Below is a small trained network, with its code and all its weights. Each question gives an input and a class and asks what happens when units are switched off, that is, made to give their printed mean instead of their output.

import numpy as np


def w(rows, s, z=0):
    codes = np.array(rows[::2]) - 128.0
    scale = np.full(codes.shape[1], s)
    scale[-1] = z or s
    return codes * scale


def norm(h):
    return h / np.sqrt((h * h).mean(-1, keepdims=True) + 1e-5)


def f(y):
    return np.maximum(y, 0)


def log_softmax(a):
    a = a - a.max(-1, keepdims=True)
    return a - np.log(np.exp(a).sum(-1, keepdims=True))


def net(x, mask):
    res = np.array(x, float).reshape(1, 2) / 4 @ E
    u = 0
    for l in range(4):
        y = f(norm(res) @ A[l][:, :-1].T + A[l][:, -1])
        res = res + np.where(mask[u : u + 6], y, B[l][:, -1]) @ B[l][:, :-1]
        u += 6
    return log_softmax(norm(res)[-1] @ U[:, :-1].T + U[:, -1])


A, B = {}, {}
E = w([
[68,101,163,134,62,240,229,158,127,120],'x0',
[84,62,75,176,112,180,5,110,117,129],'x1',
],0.0025)
A[0] = w([
[188,160,104,90,151,80,88,105,162,93,202],'0.n1',
[149,172,123,148,201,106,76,27,83,118,122],'0.n2',
[86,139,61,146,168,189,111,95,188,192,3],'0.n3',
[57,84,157,186,91,179,182,163,110,148,94],'0.n4',
[150,159,167,107,251,73,187,182,179,84,49],'0.n5',
[98,70,53,194,105,120,61,126,156,124,247],'0.n6',
],0.0019,0.0021)
B[0] = w([
[37,39,208,133,149,176,246,185,43,121,222],'0.n1',
[142,59,218,123,166,174,191,141,174,184,192],'0.n2',
[198,174,236,146,120,115,196,123,215,71,133],'0.n3',
[72,129,229,53,121,107,128,113,102,161,202],'0.n4',
[5,172,184,38,47,165,197,49,166,74,191],'0.n5',
[219,250,190,13,47,158,221,38,123,102,254],'0.n6',
],0.0018,0.0027)
A[1] = w([
[101,145,177,60,81,151,140,101,117,139,165],'1.n1',
[168,103,20,234,151,98,187,254,201,52,4],'1.n2',
[70,50,48,190,106,193,3,92,137,140,102],'1.n3',
[106,100,97,177,120,190,160,181,135,149,105],'1.n4',
[141,124,95,121,219,20,66,138,125,141,88],'1.n5',
[162,148,78,178,200,63,76,117,123,155,79],'1.n6',
],0.0043,0.0044)
B[1] = w([
[145,98,97,143,206,108,74,109,134,87,254],'1.n1',
[78,40,208,215,51,221,51,243,254,210,128],'1.n2',
[152,223,131,20,10,73,118,42,92,181,197],'1.n3',
[126,70,180,163,132,132,97,151,109,131,156],'1.n4',
[120,35,248,193,125,230,223,171,146,21,173],'1.n5',
[31,59,135,149,158,165,183,170,120,128,152],'1.n6',
],0.004,0.0058)
A[2] = w([
[133,94,139,112,166,124,113,97,114,98,158],'2.n1',
[87,106,15,162,125,132,52,183,178,184,50],'2.n2',
[64,92,150,138,81,188,138,142,124,141,111],'2.n3',
[150,192,136,113,142,91,168,137,129,128,113],'2.n4',
[54,222,97,212,138,129,103,219,207,225,12],'2.n5',
[25,165,81,220,24,73,75,254,198,222,2],'2.n6',
],0.0067,0.0049)
B[2] = w([
[115,125,106,152,126,168,130,160,143,156,253],'2.n1',
[104,159,120,133,110,62,148,99,157,78,128],'2.n2',
[164,90,153,165,187,103,168,154,146,82,216],'2.n3',
[148,140,126,112,91,109,85,91,111,127,190],'2.n4',
[122,140,152,144,39,128,144,154,144,111,128],'2.n5',
[219,143,82,106,77,92,87,54,232,2,128],'2.n6',
],0.007,0.0051)
A[3] = w([
[136,199,139,29,47,78,129,60,100,126,111],'3.n1',
[129,68,174,154,141,142,145,106,100,114,92],'3.n2',
[112,165,131,32,64,94,104,89,98,159,79],'3.n3',
[135,253,131,58,52,61,149,87,118,145,49],'3.n4',
[97,116,61,156,130,161,95,143,114,171,152],'3.n5',
[74,161,8,153,166,138,89,178,156,216,4],'3.n6',
],0.006,0.0015)
B[3] = w([
[163,185,170,46,45,143,126,41,49,178,254],'3.n1',
[147,122,118,161,167,129,146,154,164,86,204],'3.n2',
[164,212,174,80,59,156,151,67,122,138,213],'3.n3',
[149,147,174,70,71,209,90,1,73,177,235],'3.n4',
[128,154,135,97,83,86,131,95,124,129,158],'3.n5',
[23,198,70,200,78,43,85,182,190,159,165],'3.n6',
],0.0069,0.0072)
U = w([
[224,17,205,227,238,215,216,207,204,18,213],'0',
[228,216,201,15,17,203,113,2,37,195,204],'1',
[28,225,15,222,60,31,42,222,216,201,161],'2',
[145,35,2,16,242,125,29,216,5,217,3],'3',
],0.0069,0.0062)

Each question gives the input, the list of numbers given to net, and the class t.
The units are the neurons (one row each of A and B). Each row of codes is followed by its name. A weight is (code - 128) times the scale printed after its matrix; where a second scale follows, it is the last column's (A, B and U).
mask holds one flag per neuron, layer by layer. A switched-off neuron (its flag False) gives its mean, the last column of its row in B, instead of its output. The means were averaged over made-up inputs and are rounded, as every weight is.
A unit's drop is (log p(t) with every unit on - log p(t) with that unit switched off) / (log p(t) with every unit on - log p(t) with every unit switched off).
unit that matters most: the unit with the biggest drop
k most important neurons: the k neurons with the biggest drops, biggest first
top k neurons in layer l: the k neurons of layer l with the biggest drops, biggest first
drop when u is switched off: that unit's drop, to one decimal
input [1,3], class 2: unit that matters most	0.n6
input [3,2], class 2: 4 most important neurons	[1.n1; 1.n5; 2.n1; 0.n1]
input [-5,5], class 0: 3 most important neurons	[1.n5; 1.n6; 2.n3]
input [-3,3], class 2: 2 most important neurons	[0.n6; 2.n1]
input [4,4], class 0: 2 most important neurons	[0.n6; 3.n1]
input [0,2], class 2: 2 most important neurons	[0.n6; 1.n3]
input [-3,-2], class 2: top 2 neurons in layer 1	[1.n3; 1.n5]
input [3,3], class 2: top 2 neurons in layer 1	[1.n1; 1.n5]
input [-2,-3], class 2: top 2 neurons in layer 1	[1.n3; 1.n5]
input [-2,-2], class 2: top 2 neurons in layer 1	[1.n3; 1.n5]
input [4,-4], class 0: top 2 neurons in layer 3	[3.n1; 3.n4]
input [2,-3], class 2: top 2 neurons in layer 2	[2.n3; 2.n1]
input [2,-2], class 2: drop when 1.n3 is switched off	0.8
input [-4,3], class 0: most important neuron	[1.n5]
input [-1,2], class 2: drop when 0.n6 is switched off	1.0
input [-4,2], class 0: drop when 1.n5 is switched off	0.2
input [2,0], class 2: drop when 1.n2 is switched off	0.0
